Below is a small trained network, with its code and all its weights. Each question gives an input and a class and asks what happens when units are switched off, that is, made to give their printed mean instead of their output.

import numpy as np


def w(rows, s, z=0):
    codes = np.array(rows[::2]) - 128.0
    scale = np.full(codes.shape[1], s)
    scale[-1] = z or s
    return codes * scale


def norm(h):
    return h / np.sqrt((h * h).mean(-1, keepdims=True) + 1e-5)


def f(y):
    return y / 2 * (1 + np.tanh(0.7978845608 * (y + 0.044715 * y**3)))


def log_softmax(a):
    a = a - a.max(-1, keepdims=True)
    return a - np.log(np.exp(a).sum(-1, keepdims=True))


def net(x, mask):
    res = np.array(x, float).reshape(1, 3) / 4 @ E
    u = 0
    for l in range(3):
        y = f(norm(res) @ A[l][:, :-1].T + A[l][:, -1])
        res = res + np.where(mask[u : u + 10], y, B[l][:, -1]) @ B[l][:, :-1]
        u += 10
    return log_softmax(norm(res)[-1] @ U[:, :-1].T + U[:, -1])


A, B = {}, {}
E = w([
[254,180,211,140,181,163,169,142,111],'x0',
[140,189,76,209,219,106,151,68,106],'x1',
[113,131,81,149,35,236,86,103,118],'x2',
],0.0091)
A[0] = w([
[147,77,96,129,62,213,171,41,116,25],'L0N0',
[210,79,208,105,92,174,145,158,127,71],'L0N1',
[145,150,119,154,44,117,50,173,81,2],'L0N2',
[171,180,247,176,125,131,148,153,165,204],'L0N3',
[102,99,200,63,80,151,103,156,101,62],'L0N4',
[130,117,117,180,72,193,75,138,114,72],'L0N5',
[54,211,201,128,129,199,155,139,218,47],'L0N6',
[63,92,109,84,51,61,43,117,199,86],'L0N7',
[105,94,53,57,166,60,221,110,141,141],'L0N8',
[51,154,172,255,154,93,160,77,36,105],'L0N9',
],0.0056,0.0029)
B[0] = w([
[100,129,150,121,183,165,86,145,151,178],'L0N0',
[129,153,72,174,84,83,156,80,66,210],'L0N1',
[162,147,111,144,182,153,109,113,88,135],'L0N2',
[72,149,54,113,95,168,172,212,148,253],'L0N3',
[134,159,116,47,124,115,90,37,134,183],'L0N4',
[106,108,130,109,204,166,141,116,254,186],'L0N5',
[122,146,134,143,171,81,128,97,74,116],'L0N6',
[121,187,105,157,112,125,168,169,97,238],'L0N7',
[88,111,99,209,72,195,124,151,197,201],'L0N8',
[163,110,75,79,83,110,144,100,127,196],'L0N9',
],0.0076,0.0042)
A[1] = w([
[100,160,118,52,170,70,158,180,95,56],'L1N0',
[129,130,158,115,141,86,157,164,111,72],'L1N1',
[74,182,106,206,192,81,143,104,107,41],'L1N2',
[148,130,176,142,172,57,119,128,121,90],'L1N3',
[132,81,217,2,87,127,67,148,124,61],'L1N4',
[143,126,115,191,50,95,156,156,181,9],'L1N5',
[136,178,117,100,106,98,85,50,138,3],'L1N6',
[102,89,189,144,164,27,153,124,161,89],'L1N7',
[76,123,180,118,193,138,155,125,204,127],'L1N8',
[58,151,66,70,120,199,162,123,150,242],'L1N9',
],0.0076,0.0019)
B[1] = w([
[107,119,128,134,151,134,86,116,149,160],'L1N0',
[153,119,117,155,87,188,108,106,144,141],'L1N1',
[160,105,116,103,70,142,121,110,109,171],'L1N2',
[144,68,130,128,89,172,150,101,138,131],'L1N3',
[184,102,113,99,127,84,104,71,129,164],'L1N4',
[147,123,156,70,208,125,119,123,122,160],'L1N5',
[139,140,98,123,152,120,128,155,133,127],'L1N6',
[97,114,129,144,100,252,57,87,136,156],'L1N7',
[112,175,107,98,173,105,108,161,109,146],'L1N8',
[142,111,148,134,167,102,146,128,133,254],'L1N9',
],0.012,0.008)
A[2] = w([
[199,205,254,139,67,189,152,218,92,134],'L2N0',
[162,142,224,128,168,186,137,68,101,96],'L2N1',
[94,60,165,93,86,75,120,178,150,149],'L2N2',
[121,105,154,135,184,247,18,111,163,9],'L2N3',
[97,223,96,159,126,117,63,129,28,66],'L2N4',
[14,57,45,166,65,74,131,185,147,97],'L2N5',
[163,136,162,152,239,87,169,126,108,132],'L2N6',
[116,170,98,194,128,125,143,31,65,120],'L2N7',
[123,96,133,99,193,111,166,162,137,91],'L2N8',
[113,83,181,125,191,249,72,66,200,2],'L2N9',
],0.0076,0.0034)
B[2] = w([
[37,143,89,210,153,104,229,164,123,230],'L2N0',
[67,122,114,117,117,131,118,162,168,167],'L2N1',
[211,124,82,164,130,168,196,77,105,182],'L2N2',
[189,36,150,220,166,170,29,164,179,246],'L2N3',
[98,152,135,95,160,44,49,150,149,118],'L2N4',
[129,212,178,178,163,151,197,199,101,255],'L2N5',
[24,98,115,89,86,98,1,111,124,190],'L2N6',
[201,39,234,1,71,111,85,124,157,187],'L2N7',
[99,197,155,115,113,19,48,142,188,154],'L2N8',
[126,72,160,173,233,196,39,126,208,255],'L2N9',
],0.0079,0.0053)
U = w([
[77,173,98,186,132,123,251,191,133,203],'0',
[137,67,131,174,178,204,74,130,204,180],'1',
[214,81,99,52,63,94,162,30,116,198],'2',
[58,165,131,80,146,28,60,132,154,181],'3',
[121,151,165,117,123,120,91,117,62,14],'4',
[118,133,158,123,100,122,100,133,77,27],'5',
[106,147,170,117,86,131,106,128,105,23],'6',
[111,136,168,114,97,122,98,126,90,2],'7',
],0.017,0.0052)

Each question gives the input, the list of numbers given to net, and the class t.
The units are the neurons (one row each of A and B). Each row of codes is followed by its name. A weight is (code - 128) times the scale printed after its matrix; where a second scale follows, it is the last column's (A, B and U).
mask holds one flag per neuron, layer by layer. A switched-off neuron (its flag False) gives its mean, the last column of its row in B, instead of its output. The means were averaged over made-up inputs and are rounded, as every weight is.
A unit's drop is (log p(t) with every unit on - log p(t) with that unit switched off) / (log p(t) with every unit on - log p(t) with every unit switched off).
The circuit of an input: a set's keep is (log p(t) with only the set's units on - log p(t) with every unit switched off) / (log p(t) with every unit on - log p(t) with every unit switched off). Starting from the 12 units with the biggest drops (on a tie, the unit counted first), units are removed one at a time, each time the one whose removal leaves the highest keep (on an exact tie, the one counted first), for as long as the keep stays at least 0.8.
circuit, biggest first: the units of the circuit, biggest drop first
most important unit: the unit with the biggest drop
top k neurons: the k neurons with the biggest drops, biggest first
k most important neurons of layer l: the k neurons of layer l with the biggest drops, biggest first
drop of u: that unit's drop, to one decimal
input [-4,-7,-7], class 1: top 4 neurons : (L1N7 L0N3 L1N0 L0N9)
input [-5,-8,3], class 2: most important unit : L1N4
input [-8,-6,8], class 0: 2 most important neurons of layer 0 : (L0N7 L0N8)
input [-5,-6,-8], class 1: top 2 neurons : (L1N7 L0N3)
input [-8,6,-5], class 0: top 2 neurons : (L2N5 L0N8)
input [4,-2,-1], class 0: top 2 neurons : (L0N5 L2N0)
input [-3,1,-1], class 3: top 3 neurons : (L1N5 L0N3 L2N8)
input [-6,-5,-7], class 1: top 4 neurons : (L1N7 L0N3 L0N1 L1N5)
input [-2,-5,-4], class 2: top 3 neurons : (L0N4 L1N4 L0N5)
input [-7,-6,3], class 0: top 2 neurons : (L0N7 L2N5)
input [6,-1,6], class 0: 3 most important neurons of layer 0 : (L0N1 L0N3 L0N8)
input [-7,5,-4], class 0: top 2 neurons : (L2N5 L0N8)
input [5,2,-4], class 0: top 2 neurons : (L0N3 L1N9)
input [-7,6,2], class 0: circuit, biggest first : (L2N5)
input [5,8,3], class 2: drop of L2N7 : 0.1
input [-3,3,-8], class 1: drop of L1N7 : 8.0
input [-3,5,-8], class 1: drop of L1N7 : 7.6
